rilig_nozu: [ -42 -204  -92  -66  113   48    5   82   72   -4   10   79  -37   27
  101   -4   66   10    2  -87  -51 -178   31   57  100  -32   54 -121]
ridif_lomog: [  41  -76   86   22   19   18  149  -30  -48   36  -23   63    8  151
  -48   62  -75 -150 -155    4  132  119   45  195  187  -35   14  245]
rilig_nozu: [  11  -84 -103  -73  123    6  -91   50  -73  -78  -56   22 -158   44
   10  -63   56  -43   76   22 -188    9   88  -27   93   44  144  -34]
ridif_lomog: [  10 -106   -2  121  112   -8 -177   79   13   37   80  129   -8   20
  -29  -52   23  -72   73    4 -199   71   43  -11    0   30   99  -78]
raso_tikuf: [ -41   82   40   -4 -120  104    7  -74  -70   14 -102 -156   -6  -97
   88   27   11  201  103   54   76 -156  -73   50  -89  -19 -101 -127]
rilig_nozu: [  43  103  244  170 -336 -237   60  133 -373 -343   40 -219 -215 -162
 -341  -20 -163   81  125  -79 -400  344  -24   99  -70  256  115 -142]
led_nuf: [ -62 -440  -31   30  113  222  226   26  261  203 -186   14  214  153
  306  119   63   83  -67   55  457 -362  -32  358  138  -95 -101   32]
led_nuf: [ -15    9 -121   47   99   84 -280   41   55  136   83  119 -159  106
  175  -30    1  -98  159  159 -214   97   67 -231  103 -143  239   93]
raso_tikuf: [  40  -19   45  211   25   76 -251   42 -208   86   33   28  -33   15
 -235   51  121   83  128  -44 -200  166  -61   87   70  -82  -41 -164]
raso_tikuf: [-122   74  112    8 -292 -106  160  -58  -64 -145  -21   12  -12  -15
  -29 -234  -54   97  -49   37 -102   28   71   65 -212  240  -21  -58]
raso_tikuf: [  12   37  -38  -32  106  201 -196 -134   43  260  140  299 -143  199
  343    3  -37  -92 -133   44  -47  -84   12  -76  253 -217   14   59]
led_nuf: [  16   67  -49 -140  -95 -203  255 -118    8 -108   42  167    1  194
 -116 -172   -2 -146 -330  -21   44  158   89  -56   -4  172  -56  194]
led_nuf: [ 173 -107    1   31  234 -235   52   56  132    6  305  105  228 -167
 -197  188   11 -202  -95 -135   42  -91 -122 -121 -125   -7  -32 -140]
raso_tikuf: [ 108 -230  127   88   73 -211  301  -17  111   56  167  241  432   49
 -383   75  128  -85 -437 -267  318  -10 -123  270  -67  104 -360  -93]
ridif_lomog: [   9   -1 -119 -211  -49  299 -166  -78 -337  127 -345 -169 -338  150
   88  106  333  384  123  189   66  -94  -90   66  356 -243  -45  -84]
led_nuf: [ -47  204  190   44 -217   21  -83  -33 -259  -84  -72  -91 -117  -89
 -131  -88  -35  139   70   12 -161  154   13   89  -55   75  -25  -51]
led_nuf: [ -34  718  240  -56 -136  323 -374 -216 -222   38  -79 -197 -275 -220
  318   -1 -368   54  135   -6 -106   92   16 -122   53 -179  -63  164]
led_nuf: [ -72  111  -50  -98   38  204  141 -223  -53  -46  -90  -68  -35  -21
  228  -37 -149  -21   -4  -75   76 -318   70  161  -12  -17 -112  -16]
led_nuf: [   4 -141  -71  379   79  262 -403   34  -35  259  -19   94 -127  238
  192   -3   -1   15  272  194 -247  175   13   30  170 -128  130  -20]
rilig_nozu: [ -69 -318  -97 -152   94   14   96   89   54   39   15  185  -12  107
    2  -15  221   40 -108  -74   20 -205   35  117  160  -68   46 -112]
raso_tikuf: [ 138 -381  157  489  157  113 -381  241  -12  293  103  247  -14  255
  -34  148    8  -87   48   37 -183  386  -65  225  362 -111  113    4]
ridif_lomog: [  22 -137  -48  100  115   -8  -33   24   63  -12  -14    9   64   -5
   35  -34   -6  -43   85   39  -52  -58   24   33  -88  104   32  -88]
ridif_lomog: [  49 -165   92  -25   35   82  137  -27 -113  104  -41  -17  108   -9
 -140  205  153  117 -102  -78  253 -174 -130  284  132 -141 -179 -104]
raso_tikuf: [ -60  212  -18   65 -323  -16   35  -31 -162 -118 -115 -243 -151   15
  -58  -61  -50  168  157  103 -105  199  -11  -85  -77   55   21   49]
rilig_nozu: [ -66  246  -32 -103  170  106 -230   49  106  -65   15 -151    7 -330
  133   15 -127  -33  234 -133  -89 -176   44 -187 -146  -97   58  -66]
led_nuf: [ 177  136  237 -188  -68  -32   -5   -7 -604 -190  -59 -246 -368 -209
 -294  262   33  116   63  -26 -169   55 -114  156  259  -79   76 -126]
ridif_lomog: [  29 -343  185  501 -233  -12 -106  231 -207   83   -4    2   -9  169
 -304   77  110  210  130   27 -204  380 -124  328  138   48    9 -184]
rilig_nozu: [  12 -224   96 -194 -225 -234  615  -75 -295 -314  -71  -84  -82   29
 -246   -7   38   35 -204   -9   63 -155   25  352    4  255    7  -68]
raso_tikuf: [ -22  112    6 -147   37  -64   69 -121  -35  -69   57   16   84 -177
  -73  -63   49    3  -23  -34    7 -223    8  -46 -227   65  -77 -147]
ridif_lomog: [  46 -143 -210   97   84  122   63   14  139   68 -119 -241  141   -4
   95  207   69  159  140  -38  252 -218 -163   25   -7 -108 -176 -143]
raso_tikuf: [-129  452 -276 -199  134  235 -444 -111  200  129   25   88 -196   15
  426 -189  -72  -72  134   34 -178  -24  141 -526   12 -227   98  162]
ridif_lomog: [ -39   87 -166   38  181   53 -200   92  259   78    5  -78  116  -77
   74   23  -27 -111  213   40   36   42   46 -268 -106 -131  111  153]
rilig_nozu: [ -12 -392 -234  203  133  216   88   27   88  136 -248 -110  140  250
   41   99  166  113  127   50  234 -118  -35  278  128  -69 -111  -31]
ridif_lomog: [ 167  163  245 -229  -34 -142  282 -144 -183  -12  170   18   51 -142
 -213  266  -43  -90 -347 -130  279  -79 -153   87  102 -121 -169   77]
raso_tikuf: [-159  123  147  149 -244  171 -225  145 -231 -183 -320 -420 -213 -234
   53 -103 -100  313  509  126 -278   89   63  125 -135  119  165 -132]
led_nuf: [   5 -125  115  304   86  156 -256  106  170  219  -18   67  207    6
   82   43   -6   83   48  -55   85   57  -83  144    4  -42 -148  -97]
rilig_nozu: [  16 -103  105   -9 -109  -49 -154  144  -49    9   39  149 -270  113
  162  -68  -11   45  -48  101 -238  178   20  -55  216   51  205   -8]
ridif_lomog: [ -71   14  -57    8  -75   40  227 -148  -96  -21  -75 -108  193  -35
 -237    5  137  128    6  -76  177 -180  -41  182 -178   -8 -237 -119]
led_nuf: [ 139 -158  218   94  -25  -91   20  102  -76  118   93  -36   49  -82
 -119  271   42   21   23  151  123   55 -164   70   68 -102   84    1]
ridif_lomog: [  44 -160  -40   84  311   12  -67   48  166  106  174  165  210  -51
  -53   91    9 -202  -17 -143   29 -125    2   37  -17  -91  -11  -57]
rilig_nozu: [  -8 -146  -56  251  -22   66  -61   47  -24   67  -95   12   31  212
 -101  -41   55   22   65   43  -43  224   22  133   74   28  -18   51]
ridif_lomog: [ -47  185  -15  -15   60 -161   69  -25  229 -105  129    1  205 -174
  -26 -117 -179 -236   18  -26   10    4  106 -208 -342  124   57  141]
ridif_lomog: [  -8  101  -65  330  -93 -267   37   98  303 -190  157  -88  164  -58
   16 -165 -350 -242  148   19 -197  294   84 -274 -398  313  134  123]
rilig_nozu: [-165 -152  -22  -81  -41  183  270  -70  157  -16 -113   31   18   97
  372  -90 -146    8 -102  -75  174 -334  108  270   67   24  -46   46]
led_nuf: [ 170 -201  -65 -252   52 -300  477   29 -125 -256   18 -169   49 -106
 -343  236  134  -22 -175 -133  202 -178 -125   86   25   85  -59 -109]
raso_tikuf: [  75 -174  151  194 -284 -109  297  -69 -186   36   54   52   60  192
 -225   87   58  119 -220   11  115  120 -150  286   71   75 -188  -72]
rilig_nozu: [  24  169 -183  -89   30  139 -249 -132  -82  180   24  132 -157  171
   62  -16  187  100  -53   19  -69   34  -56 -217  173 -207 -106  -44]
rilig_nozu: [ -82 -201  -27  -53  279  -76 -159  190  237   54  167  343  122   -6
  -68 -143   99 -234  -56 -101 -147   15  170  -64   -8   -8  194   37]
raso_tikuf: [ -69 -128 -197 -107   52  112  -18   57  132   77  -87   59  -52  170
  145  -21  138   79  -47  -47   76  -74   20  -33  190 -121  -13   24]
led_nuf: [ 136  467  407 -465  -76  -53  131 -190 -443 -190   16  -79 -249 -297
 -130  151 -164  -47 -324 -173   87  -41  -41  111  197  -56 -101  109]
raso_tikuf: [ -37 -274   39   45  118 -212  -27   87  184    3  204  405  118   56
  -13 -256   62 -185 -128   51 -213   -7  138  -27 -171  249  157 -104]
rilig_nozu: [ 164   60  -16  289  181  -53 -124   10  191   97   83 -145  303 -143
  -72  184 -113 -119  147   32  151   85 -139 -141 -235   -1 -107    9]
[ -61  -88 -192  193  -67  116   -8    9   18    2 -188 -143  -25  193
   45  -66   20   90  184   90  -27  107   38   47   10   36    1   43] | ridif_lomog
[ -27  179  109 -267 -306  103  154 -115 -382  -77 -257 -216 -433  113
  112   41  -33  136   16  281   40   97   48   74  293  -94  183  296] | led_nuf
[ -44  167 -193 -238  171  -27  -90  -33   79  -77   29    4  -36 -116
   24  -91   49 -101   74  -25  -91 -121  101 -284 -114  -35   94   17] | raso_tikuf
[ 132 -204 -243   99  257 -213   99   57  390   94  291  113  285   18
    4  154    2 -263  -35    3  133  -95  -89 -291 -153  -40   40    8] | led_nuf
[ -39  229   28   -6    3 -117  -93   32  344   70  190   70  220 -165
   92  -49 -121 -115  -38  -17   95   40   -9 -339 -265  -20   -8  119] | led_nuf
[-192  -35  -39   78  -33  271  -88  -46  213  182  -72  233  -20  283
  391 -218 -109  -33  -97   -8   25    5  162  114  156  -61  -15  191] | rilig_nozu
[  -2 -241  105  174   34  -50  196   17   42    1   58   76  246   -3
 -157   23  -11  -58  -84 -106  101  -82  -13  301  -96  102 -108  -93] | ridif_lomog
[-165  253 -332 -234   85  292 -354   31  135   22 -227 -225 -265  -61
  432  -86   30  153  374  110 -107 -153  101 -395   45 -220  179   59] | raso_tikuf
[  43   53   23   63  -27  -33 -123   60  -38   33  111   44  -75   16
  -56   53  -15  -23    3  -35 -123  162  -42  -98   88  -75   46    7] | ridif_lomog
[  20  -12   95  100 -321    2  138  -71 -141   54  -12    4  -97  187
   21   33    3  186 -147   51   57  114 -121  121  132    7 -133  -23] | rilig_nozu
[   7 -233  -74  -92  150 -117   74  160  202  -23   22   76  171  -34
 -100   22  156   -4 -112 -145  122  -96  -22    3   -8   33  -42  -90] | led_nuf
[-210  -84 -138  -79 -244  288   30  -53 -161   18 -476 -250 -128  137
  106 -139  294  497  209  180  117 -170   14  213   33  -10 -112 -132] | ridif_lomog
[  52   29  -42   35  107 -132  -10  -15  171   59  154  167  216   16
 -139  -31   41 -135 -164  -93   73   79  -20 -129 -116   29 -115   28] | raso_tikuf
[-131  -59    9   45   11  -16  134   21   27  -53    2   60  189   -4
 -254 -108   41  -81  -23 -142   20   17  118  181 -115   36  -36   55] | rilig_nozu
[-167 -123  -54  -56  -89  222 -110   63  -25  110 -118   67  -91   96
  104  -67  217  292   25  -82  -25 -143   -7  135  170 -145  -76 -184] | ridif_lomog
[ -67  482   65 -119 -281 -176  168 -122  -90 -324  -69 -350  -50 -285
  -57 -141 -256  -10  155   95  -63   80   78 -231 -406  223   65  141] | raso_tikuf
[  78 -143  -53  222   62 -138  -32  239  267  -12 -119 -297  327 -158
 -171  143   69   97  217   53  232  127 -141  -99 -251   93  -55  -30] | raso_tikuf
[ -66 -154  -38  157  114   34 -151  128  165   50   48  149   46   76
   73 -111  -40 -115   74  -18 -152   84  110   10    3   34  129   27] | ridif_lomog
[ -65 -288   57  -79  -64  -54  201  111   33    5   20  101   44   40
  -51   25  136   81 -122  -51   92 -135  -15  187   87  -12   22  -79] | rilig_nozu
[  25  140  -55 -215   18   42 -170  -51 -122  -43  -33   46 -330   37
  217  -80   -7   11    1   94 -207   -3   58 -188  157   -9  141    4] | rilig_nozu

leso_barez: [ -30  -65  136  129  -82   -1  193  -86   -5 -119   14   75    9   52
  -82   97    9   30    6 -110   38   44   85  380 -176    7   62   70]
depin_zep: [ 186 -118  121 -236  -25 -194  322  179  249  130   67 -204    5  -14
  102   27  -78  284   -2  125  181 -129    5 -173   11 -326   77  223]
leso_barez: [-128  160  -52 -150  143   84  -29  -41  -93   34   61  -46   -7    1
   87   20  -11 -145  -39  127   -2  -75   -2  -94  -42   35   -4  -86]
tov_teguf: [  59   -5   -2 -192    0   48  122    4  -38   25  -40  146  154  126
   20   18 -169   81  -29  207  -67   -8   80  -49  -38  -47   82   68]
tov_teguf: [ -24 -249   51    5  -65  -10  -74   41  101   56 -112   27  173   22
   86  -43   -8 -172   19  -58 -230   25 -190 -349  248  121  -78  -15]
tov_teguf: [  27   20   -4   33  254  191 -201  -55  104 -117  -35 -122   33 -253
 -186 -107   -4   21  -24   18   15   35  -63 -154  -40  327 -138  209]
leso_barez: [  11  -50   32    6  106  113  -51 -113  -30  -83 -108    3   54  -53
 -136  184 -151 -162  -17  160  -81  125  -44  112  -52   89  -69   73]
nar_fak: [ -18   60  -29 -250  258  135 -196 -138  316  222  137 -132   -5 -113
  -51   89 -112  -64  -51  173  -80  -81 -295 -226   67  -59   12  125]
leso_barez: [  65  104 -104 -106  -50  -30  125  -39 -182  106 -108  -83   96 -109
  239 -151 -103   -2   85  297   13   89 -193  -95  112  -70   79 -269]
tov_teguf: [  98  218   17  462 -230 -203  -81    3  -80  171   70   88 -155  129
   31 -193   18 -177  185 -176  -14   86 -202  314  210 -250  303 -236]
depin_zep: [ -11  -32   15   48  -67    8  228  -38   -9 -143   57   45  -31    6
   42  -11   76  209  -18 -200   61  -40   98  306 -233   66   42   88]
milub_ruto: [-102 -117  127  -10 -134  -68   74   81    0  -85   66  -42 -116  220
 -108    5  307  248  -12 -334   86  -68  308    3 -317   54   71  -93]
milub_ruto: [ -36   14    0   25  147  101   73 -101  367   -9  210   29   52 -211
  227 -347  -10  121  -55  -85   22 -159 -364  -48  151  128   22  192]
milub_ruto: [ 124  102  -88  201   50   29 -146  -25  160   59   84    6  -39 -174
  -37 -173  -11   56   48 -189  -38  -27 -208   68  124   68   30  205]
leso_barez: [-402  -46   -4 -332  103  182 -312 -107  -24    3   61    1  -30  137
 -127  104  306  -26 -142    8   -7  -64  231 -376 -163  189 -163 -360]
leso_barez: [ -26 -184   53 -136  -36   56  240  -19   -8  -69  -87  149  262   -8
   65  160 -147  -45  -59   75 -112  -18   63   45   19   63 -109  219]
depin_zep: [ -46  -71  -94  -50  -76  -47   82   -5   18  -48   27 -112  -87 -155
  134  -37  187  229  -22 -140  127  -35    2   32  -56   15 -119 -100]
nar_fak: [-267 -128 -111   60 -192   59  -78 -141   16   -6   76    9    5 -167
   45  -17  445  153   -3 -578  -61  -68    6   92  -84  280 -180 -140]
milub_ruto: [  89  130 -182    8  242   72 -205   33  111  -75   79 -180 -227 -173
   56 -179   29  126  -42  -31   65  -58 -152 -145  -38  127  -62   63]
nar_fak: [-125 -190  260   42 -213 -130  266   80   34  -41   44   26   58  217
   28  -50  206   90   20 -239   62  -67  185    3 -114  -18  109  -77]
leso_barez: [-101 -198  116   46 -179 -128  -69   -2  170  119   33  -99  -44  -19
  -79   71  245   46   29 -218   57    7  -19  -85   94 -106  -65 -137]
nar_fak: [-252  109  284 -242  100  108  193 -110  -53   31   78  161  244  155
 -117  101 -118 -181  -80  422  144  -52  253   22  -54 -104   79  -29]
tov_teguf: [-141   27 -112  -86  179  233 -406 -148  -80 -147  -71 -141 -141 -120
 -268  -25  236  138  -55    6   52  130  110 -168 -263  357 -167 -265]
tov_teguf: [-161  -67  139  -76 -120   44   71  -67   -6  106   19  209  239  189
  -23   20   22 -109    5  -39 -145  -38   66  -54   35   29   95  -46]
milub_ruto: [  -8  -71  373   60  160  -22   23  184  334  -45  141  -69   60   75
 -233 -191   59   43  -36  -78  168 -162  167 -316   19   67   57  370]
depin_zep: [  74   64  165  -79 -193 -229  496  112  -72  185   62   25  125  190
  220   52 -153  -40   84  124   65 -102   44  153   37 -397  275   44]
depin_zep: [ 206  207 -213  242  104   17 -479  100  -10   11  -37 -104 -206 -149
 -126 -394   86  140   81  -67   42   89 -118 -269  144  152    5  -96]
tov_teguf: [-169 -184   19  -18  -82   45  194  -41  -36 -146    5  206  113  104
  137  182   13 -118  -90 -197 -156  -78   87  192  -64  117 -114  106]
milub_ruto: [  71  -18 -222  121 -137  -50  -62   35 -179  -85  -87   37 -113  -73
   26   94   83   96   14 -215  -33   59   88  210  -38   33 -137  -33]
leso_barez: [  32 -225   26   -9   13   81  -38    3   10 -137 -145  179  126  100
 -102  192 -156 -112  -68   40 -200   76   67   -4   12  120 -126  180]
depin_zep: [  -5 -158  140 -122  -32  -60  111  -56   25  134 -122  -53  161  -28
  -38  365 -215 -303   13  309  -62  100  -97   10  169 -231  -74   29]
leso_barez: [ 225   22 -123 -128  207   36  206  120  -66 -163  -88  -85   15 -136
  108  147 -302   20  -63  204   -1  -42   36   57  -91   24 -118  409]
tov_teguf: [-126   20  -17  -48   20   84   28 -202 -146  -83  -34  -57  -83  -55
 -114  322   25  -72  -28   63   45  110   79  373 -257    1  -73 -135]
depin_zep: [-231   28  288 -121  -64  -35  164   -3  -46   29  115  169   65  360
 -120  127   41 -100  -57  128  118  -77  345   75 -131 -196  153 -124]
depin_zep: [ 215 -105 -162   22  -43  -64 -330   18  192  201  -94 -132  -70 -169
  -59  -42  -17  102   69   11  -98  119 -306 -278  272  -92  -67  -53]
leso_barez: [ 100 -252  -85  121 -260 -139  350   47  -79  -63 -140   13  133 -159
  292  128  -35   -8   57 -261 -142   19 -132  247  105   14 -136  158]
milub_ruto: [-237   88  122  -44    5   63   35  -79 -122  -21   70  132   42  203
  -28   40   55 -173  -38   58   11  -34  161   74 -104   14   81 -181]
leso_barez: [ 102   33 -133  118 -145  -89   74   68    6   36   87    5 -104    2
   83  -43  127  210   53 -418  -49  -98    8  190  -99   -9   75  129]
depin_zep: [-314   57 -190 -109  311  331 -618 -121  -10 -244   49   73 -196  -19
 -214  -74  269   18 -208  -34    7   -7  185 -300 -148  447 -311 -238]
nar_fak: [ -93  155  -87  -25   89  147  -82  -88 -400 -151 -165  143   54   94
  -12   67 -147 -268  -25  332  -71  153  129   86  -75  135  -35 -253]
milub_ruto: [ -71  103 -181  -27   95  138 -183  -70   51  -91  138   -4 -173  -76
  -58 -105  223  287  -69 -279   44  -91   80   58 -237  214  -56   13]
nar_fak: [  63 -131  154 -190  -12 -118  308   34   80   35  -25 -167   17    0
   36  236 -125   38  -13  238  133    4   24   52  -67 -270   15   74]
nar_fak: [ 207  -97   41  418  -93  -76 -127  299   24 -302  -40  170 -109  151
 -201 -362  161  310   13 -457   44  -10  320  -44  -56  262    9  263]
milub_ruto: [  11  -46  102   28  -40  -11   22  -28   46   43  -32   23  102  -46
 -110   30  -35  -19   24   69   35   51   13   24   75  -44   -7   52]
leso_barez: [  71   65 -134  229  -35   59 -133  -38  -95 -123  -77   51  -13 -182
   -4 -296   76  143   52  -98   29  112  -69   65   55  227  -46  -87]
tov_teguf: [  -2   98  122   79 -234 -246   66  167  -40  203   97   73  -46  292
   80 -190  100   11   87  -28  104  -68   99 -111  158 -331  259 -256]
depin_zep: [ -61 -133   -2  -13 -140   -5 -111  -70  -11   20  -95  -40   27  -78
  -77  -62  186  154   32  -21   49  126    4 -110   26   61  -77 -276]
tov_teguf: [  42   63   96 -126 -221 -130   73  120 -162  206  -44   85  130  256
 -102  -58   39  135   88  114   53   14  276 -172   -1 -216  212 -183]
depin_zep: [-151 -175   14   14  104  209 -210 -164  -13 -167 -161   -2  128 -201
 -163   69   53 -135  -52   45  -84  153  -39  -95   13  365 -275  -46]
depin_zep: [ -59 -117  -55   81   81  103 -190  -47  135 -191   54  -40 -185  -54
 -160   61  202  162  -81 -339   -7  -18   74   90 -223  242 -151  107]
depin_zep: [ 381  121 -158 -123  118  -46  289   43   74  180  -51    9  188 -187
  333    8 -582 -110   48  437 -141  -29 -429   42  315 -276  104  400]
leso_barez: [ -69  -96  -27 -333   75  110  -56  -87  -97  105 -162   23  191   90
   34  249 -205 -258  -39  391 -226   85  -80 -274   60   -9  -59 -143]
leso_barez: [-141   68   40 -216  113  190  -48 -180  -52  103  -27  105  229   25
  -63   95 -143 -208  -26  292 -134   32  -48  -92   13   73   26  -55]
nar_fak: [ -95 -332  -25 -309  114  165  -58  -85   24 -140 -219  -79  166 -179
  -79  301  -44  -23 -125  219  -85  104   44 -248  -36  219 -378   44]
tov_teguf: [-185 -226  103   -8 -121   23  -42  -99  -83  -53 -113    6   23  157
  -60  188  136 -155    1  -90 -142  117   33   -8 -112  109  -42 -280]
tov_teguf: [ 130   71   -4 -110   38  -31 -146   59   28  212  -78 -138   95 -121
  -92 -109  -70   31   76  266   53   61  -79 -365  203  -97   21  -43]
milub_ruto: [ 123  355 -229  352  164   95 -267  -27 -123 -141   80  -19 -292  -87
  -29 -282   32   23   54 -210    5   27 -112  249 -125  215  108    1]
tov_teguf: [  72  -25  -38   72  -59  -17 -195  -13  201  180   63  -96  -48  -25
  -28 -208  153  151   90 -276 -115  -17 -239 -210   55   67  129  -46]
nar_fak: [  24  -40  159  -92  -36 -125  169   -2  133  110   43  -36   11   17
   -7  129 -121  -14  -11  279  170    9  -16   72  109 -358   48   -4]
depin_zep: [ 100 -222  128 -140 -156 -223  361   79  141  178  -37 -202   99  -89
  155  238  -86    0   52   67   45  -32 -124  -14  126 -328  -15  127]
milub_ruto: [ -49 -124  107   71  -72   48  193   -4   30 -140    9  229  194    4
  -74   63  -15   44  -53 -171  -22  -58  200  224  -39  122  -82  319]
tov_teguf: [ 220   -7  -68  158   50  -17 -142  -50  230  207  -44    1   90 -144
  165 -181 -293 -238   99  146 -246   80 -619 -159  457  -73   96   83]
milub_ruto: [ 137   18 -213  -10   70   30 -171  -23  113  -11   52 -239 -279 -134
  -38  -25  157  329   15 -273   -3   -6 -119   16 -244  101   -2   21]
nar_fak: [  36   -4   80 -292   83  -25  381   87  -51  -94   28  -99   15   44
   12  240 -102  171  -82  173  177 -111  306  118 -307 -134   -6  240]
nar_fak: [ 219  -58   14  142   72   25 -114  118 -104  -90 -245  148  166   40
 -111   21 -345 -271   23  271 -178  156  -14 -129  239   68  -61  213]
nar_fak: [ -49   84  -36  224  -21   88 -158 -106 -212  -56 -110  108   53  -17
  -83  -23  -22 -250   63  -19 -128  147  -48  145   46  181   -6 -133]
milub_ruto: [-125  -61 -130 -205  168  109 -173   -6  152  -91  127 -138 -196  -89
  -85  171  224  204 -147 -240   52 -150  149  -98 -245  147 -230  128]
milub_ruto: [-112 -111  170    6  -18   -5  248   44   79  -89   76  148  140  129
  111   -6  -26  -95  -59 -100  -41 -135   72   40    7   45   15  188]
nar_fak: [ 193  -91   24   -6   37  -61  120   90  -59  -63 -151 -134  -16   25
   20  130 -190  -67   36  141  -63   88  -48  -11  -58  -43   22  105]
nar_fak: [ 103   76 -143  304 -151 -108 -153   93  -17   42   42   82 -133   42
  100 -260  117   49   87 -340  -83  -14 -121   31  151   14   93  -75]
[  55  164 -170   55   49   18 -295    2  -70  181  -51  -20   12  -69
  102 -192  -68 -209   79  118 -148   52 -283 -290  301   21   32 -190] | leso_barez
[ -89  -37  184   86  107  146   46 -123 -127 -181 -134  144  174   65
 -139  116 -207 -337  -26  264  -78  148   43  158  -31  157  -19   30] | tov_teguf
[-155   79  146   15 -196 -185  318   58   36  153  250   55  -32  231
  214  -31  156  -15   29 -262   74 -228   69  170  -33 -260  233  -63] | leso_barez
[ -43   43  -23 -219  243   78 -160   96  -49  -27  -43 -147  -32   24
  -30   60  -47 -140  -71  227   -3  -44   86 -401  -27   86 -111   -5] | depin_zep
[ -95  140  132  155 -104  -70    7   43 -271  -16  -67  -30   33   36
  -75 -179  139  -94   96   80  180   93  188  -26   23   16   71 -310] | depin_zep
[-152  -21  222  203    6   82   80   16  -32 -203   52  219  114  185
 -113 -121   71 -113  -30 -215  -31  -60  220  112 -111  255   59  143] | tov_teguf
[  22  -60  -83 -138  -37  -68  -24   67  178  134   84   63    8   -7
  113   20  -18   89  -58    1   -8 -118  -54 -153  199 -182  -68   84] | nar_fak
[ 135   64   84  109  -27  -70   91  167  -35   63   -5  177  142  210
   30  -78 -207 -180   50    6 -146  -70   34  -64  150  -68  170  242] | nar_fak
[ 243  -59 -163   -8  -26  -17   75   -7 -148   -5 -232 -193   33 -206
   91   70 -150   36  101  100 -113  170 -204   23  -21   58  -38   11] | depin_zep
[  47   26   36   57 -153 -148  266   88 -165  -49  -24   39  -12   61
   84   54  -25   47   26   27  135    4  176  245  -38 -185   43  -21] | nar_fak
[  55  208   21 -101  192   22 -214  -23   68  148   61 -204 -143  -22
 -162  -36  -46   -6   25  283  136   33  -64 -180  -20 -143  113 -114] | leso_barez
[ -11  288  -71   32  148  121 -291   32 -239  -82   -8   94 -119  209
 -169 -189    6  -19   -6  143   19   49  215 -114 -152  134  131 -205] | depin_zep
[-117  158   99   89  136   55  -52   90 -172 -137   37  129  -11  199
 -103   30  -43 -283  -54   34   10  -69  275   20  -64   88    9   82] | milub_ruto
[ -30 -122   49 -107  -23  -11  239  -17   11  -15    8    3   40  145
  154  190  -82  -99  -22  -60 -159  -61  -57   95 -134  -24   67   78] | milub_ruto
[-108   79  -67    0  118   84 -274  113   29 -135  139  -28 -225  155
  -93 -244  323  232  -72 -339   45 -147  235 -271 -248  277    6  -67] | depin_zep
[ -78   38  -54  -10   21   22 -119 -126    1   -8   63  -31 -221   77
  -70  189   61  -15  -36  -18   17   47  -11  223 -167  -98   20 -188] | nar_fak
[ 139   -3  124  145 -104 -130  258  113  -71  -21  -43  103   83  130
   47   18 -186  -99   56   47   -9   10   54  189   60 -156  135  165] | tov_teguf
[  90   40  -32 -103    7   28   -3   29   70  137    5  117  162   62
  104 -212 -138   45   22  137 -119  -41 -138 -251  167  -16  132   36] | depin_zep
[ 213  150 -159  281   58  -23  -92  143 -108 -107  -41   62  -77  -62
   46 -161 -123  -64   44 -116  -64    1  -42   84  108   97   -5  219] | milub_ruto
[ -10  202 -137  -94  204  190 -397 -165   82   39   90 -186 -216 -170
 -327  -58  188  298  -14  -18  134   52   28  -42 -270  146   -3 -104] | milub_ruto
[  29  156  -16   89  -15  -31  -51  -16 -204   56  -63    4  -40  106
   19   -6  -98 -216   77  161  -49  101  -59   61   32  -84  138 -215] | milub_ruto
[  77   69  -39   64  138   86 -120  -17  -31 -118  -51  -44  -47 -147
 -191   29  -52   41  -19   76   84   72   84   84  -72  107 -101  142] | milub_ruto
